Below is a small trained network, with its code and all its weights. Each question gives an input and a class and asks what happens when units are switched off, that is, made to give their printed mean instead of their output.

import numpy as np


def w(rows, s, z=0):
    codes = np.array(rows[::2]) - 128.0
    scale = np.full(codes.shape[1], s)
    scale[-1] = z or s
    return codes * scale


def norm(h):
    return h / np.sqrt((h * h).mean(-1, keepdims=True) + 1e-5)


def f(y):
    return y / 2 * (1 + np.tanh(0.7978845608 * (y + 0.044715 * y**3)))


def log_softmax(a):
    a = a - a.max(-1, keepdims=True)
    return a - np.log(np.exp(a).sum(-1, keepdims=True))


def net(x, mask):
    res = np.array(x, float).reshape(1, 5) / 4 @ E
    u = 0
    for l in range(3):
        y = f(norm(res) @ A[l][:, :-1].T + A[l][:, -1])
        res = res + np.where(mask[u : u + 12], y, B[l][:, -1]) @ B[l][:, :-1]
        u += 12
    return log_softmax(norm(res)[-1] @ U[:, :-1].T + U[:, -1])


A, B = {}, {}
E = w([
[162,91,96,130,206],'x0',
[5,105,30,87,129],'x1',
[129,129,125,124,128],'x2',
[96,2,177,83,96],'x3',
[128,125,126,133,128],'x4',
],0.0013)
A[0] = w([
[19,78,114,113,139,97],'L0N0',
[183,54,129,167,130,121],'L0N1',
[67,157,114,148,99,129],'L0N2',
[115,157,63,108,219,8],'L0N3',
[153,135,193,171,102,107],'L0N4',
[81,72,127,99,135,113],'L0N5',
[184,214,161,182,165,142],'L0N6',
[152,160,138,157,154,79],'L0N7',
[195,226,156,174,157,157],'L0N8',
[178,70,201,116,111,113],'L0N9',
[65,197,4,164,136,82],'L0N10',
[193,100,75,126,248,179],'L0N11',
],0.0036,0.0017)
B[0] = w([
[233,143,50,171,110,194],'L0N0',
[151,192,147,40,189,158],'L0N1',
[226,174,158,137,111,155],'L0N2',
[72,84,143,246,125,132],'L0N3',
[32,95,119,91,120,157],'L0N4',
[220,107,127,102,97,161],'L0N5',
[138,49,50,96,73,229],'L0N6',
[91,88,109,121,111,118],'L0N7',
[140,66,58,99,83,253],'L0N8',
[99,204,207,131,173,196],'L0N9',
[90,214,254,123,161,242],'L0N10',
[131,76,152,128,222,245],'L0N11',
],0.0024,0.0014)
A[1] = w([
[160,123,71,150,3,65],'L1N0',
[80,184,142,183,76,61],'L1N1',
[83,138,125,218,236,43],'L1N2',
[115,179,127,192,203,94],'L1N3',
[130,123,140,87,180,55],'L1N4',
[79,190,228,67,94,172],'L1N5',
[92,13,119,147,139,149],'L1N6',
[187,141,140,156,121,119],'L1N7',
[160,94,42,126,185,82],'L1N8',
[129,45,215,155,216,26],'L1N9',
[42,236,144,171,62,4],'L1N10',
[83,148,105,196,113,105],'L1N11',
],0.0035,0.0025)
B[1] = w([
[27,109,159,21,74,166],'L1N0',
[226,134,121,128,118,113],'L1N1',
[30,135,97,165,84,137],'L1N2',
[17,117,106,99,159,135],'L1N3',
[185,108,159,69,120,97],'L1N4',
[137,99,124,250,177,254],'L1N5',
[214,246,79,179,128,183],'L1N6',
[89,103,95,94,139,129],'L1N7',
[184,62,128,213,121,164],'L1N8',
[166,227,123,64,109,146],'L1N9',
[253,157,164,95,149,142],'L1N10',
[166,148,133,55,173,112],'L1N11',
],0.0026,0.0015)
A[2] = w([
[134,122,157,148,77,132],'L2N0',
[134,230,163,128,132,28],'L2N1',
[186,63,53,178,169,63],'L2N2',
[160,82,64,126,105,162],'L2N3',
[147,116,150,90,149,113],'L2N4',
[203,143,120,94,82,142],'L2N5',
[119,115,132,107,87,130],'L2N6',
[116,115,87,231,30,112],'L2N7',
[70,116,99,25,3,9],'L2N8',
[128,92,168,195,107,152],'L2N9',
[120,110,108,112,74,102],'L2N10',
[87,167,215,159,91,69],'L2N11',
],0.0052,0.0015)
B[2] = w([
[93,158,121,147,132,162],'L2N0',
[204,120,48,35,115,148],'L2N1',
[127,90,130,100,36,232],'L2N2',
[111,115,93,136,84,197],'L2N3',
[128,138,162,148,152,131],'L2N4',
[87,137,104,149,184,188],'L2N5',
[130,154,125,156,160,142],'L2N6',
[187,101,186,96,213,198],'L2N7',
[200,212,162,253,125,253],'L2N8',
[92,193,123,98,78,188],'L2N9',
[153,118,124,147,150,144],'L2N10',
[83,86,73,101,59,181],'L2N11',
],0.004,0.0019)
U = w([
[194,194,139,234,108,215],'0',
[160,22,64,124,68,253],'1',
[31,145,198,111,52,62],'2',
[178,99,202,54,232,17],'3',
[183,197,41,42,144,78],'4',
[8,123,70,138,207,60],'5',
],0.012,0.0016)

Each question gives the input, the list of numbers given to net, and the class t.
The units are the neurons (one row each of A and B). Each row of codes is followed by its name. A weight is (code - 128) times the scale printed after its matrix; where a second scale follows, it is the last column's (A, B and U).
mask holds one flag per neuron, layer by layer. A switched-off neuron (its flag False) gives its mean, the last column of its row in B, instead of its output. The means were averaged over made-up inputs and are rounded, as every weight is.
A unit's drop is (log p(t) with every unit on - log p(t) with that unit switched off) / (log p(t) with every unit on - log p(t) with every unit switched off).
The circuit of an input: a set's keep is (log p(t) with only the set's units on - log p(t) with every unit switched off) / (log p(t) with every unit on - log p(t) with every unit switched off). Starting from the 12 units with the biggest drops (on a tie, the unit counted first), units are removed one at a time, each time the one whose removal leaves the highest keep (on an exact tie, the one counted first), for as long as the keep stays at least 0.8.
circuit, biggest first: the units of the circuit, biggest drop first
most important unit: the unit with the biggest drop
top k neurons: the k neurons with the biggest drops, biggest first
k most important neurons of layer l: the k neurons of layer l with the biggest drops, biggest first
input [7,1,1,-1,3], class 5: 3 most important neurons of layer 0 => L0N3, L0N8, L0N6
input [-3,7,-1,-8,8], class 4: circuit, biggest first => L2N1, L1N10, L0N10
input [1,-5,-8,2,-3], class 3: most important unit => L0N1
input [-3,6,-1,-7,6], class 4: circuit, biggest first => L2N1, L0N10
input [0,3,-3,8,1], class 0: circuit, biggest first => L0N11, L2N8
input [8,-1,7,8,6], class 3: 2 most important neurons of layer 2 => L2N8, L2N11
input [5,2,8,0,-2], class 5: top 2 neurons => L0N6, L0N8
input [4,4,5,-8,4], class 5: top 2 neurons => L0N10, L2N8
input [-6,-4,8,4,4], class 2: circuit, biggest first => L2N8, L2N9
input [5,1,3,-1,-1], class 5: top 3 neurons => L2N8, L1N2, L0N3
input [1,-3,-5,6,-1], class 3: top 3 neurons => L0N1, L1N9, L1N2
input [-4,5,-7,-6,7], class 4: 2 most important neurons of layer 2 => L2N1, L2N8
input [-1,-2,0,7,3], class 2: top 4 neurons => L2N8, L0N11, L2N7, L1N5
input [7,2,-1,-2,-4], class 5: circuit, biggest first => L2N8, L0N3
input [6,-1,6,-4,5], class 1: most important unit => L2N2
input [-7,8,1,-4,-1], class 4: top 2 neurons => L0N10, L2N1
input [6,0,0,5,-3], class 3: top 3 neurons => L0N6, L0N8, L0N1
input [2,0,-6,-3,8], class 1: top 2 neurons => L0N6, L0N8
input [7,0,-4,-2,5], class 1: top 3 neurons => L2N2, L0N9, L2N8
input [-2,4,-3,-8,-4], class 4: top 3 neurons => L2N1, L0N10, L1N10
input [0,-1,0,1,5], class 2: 2 most important neurons of layer 2 => L2N7, L2N5
input [7,3,-4,1,-8], class 1: circuit, biggest first => L2N2
input [-6,4,-4,-5,-8], class 4: top 3 neurons => L2N1, L0N10, L2N8
input [-5,7,6,-2,-5], class 4: top 2 neurons => L0N10, L2N1
input [0,8,6,8,8], class 0: top 3 neurons => L2N8, L1N5, L0N11
input [0,-5,-2,5,-6], class 2: 4 most important neurons of layer 2 => L2N7, L2N11, L2N8, L2N9
input [8,3,-8,-5,-5], class 5: most important unit => L0N10
input [7,4,-5,-8,-7], class 5: top 2 neurons => L0N10, L2N8
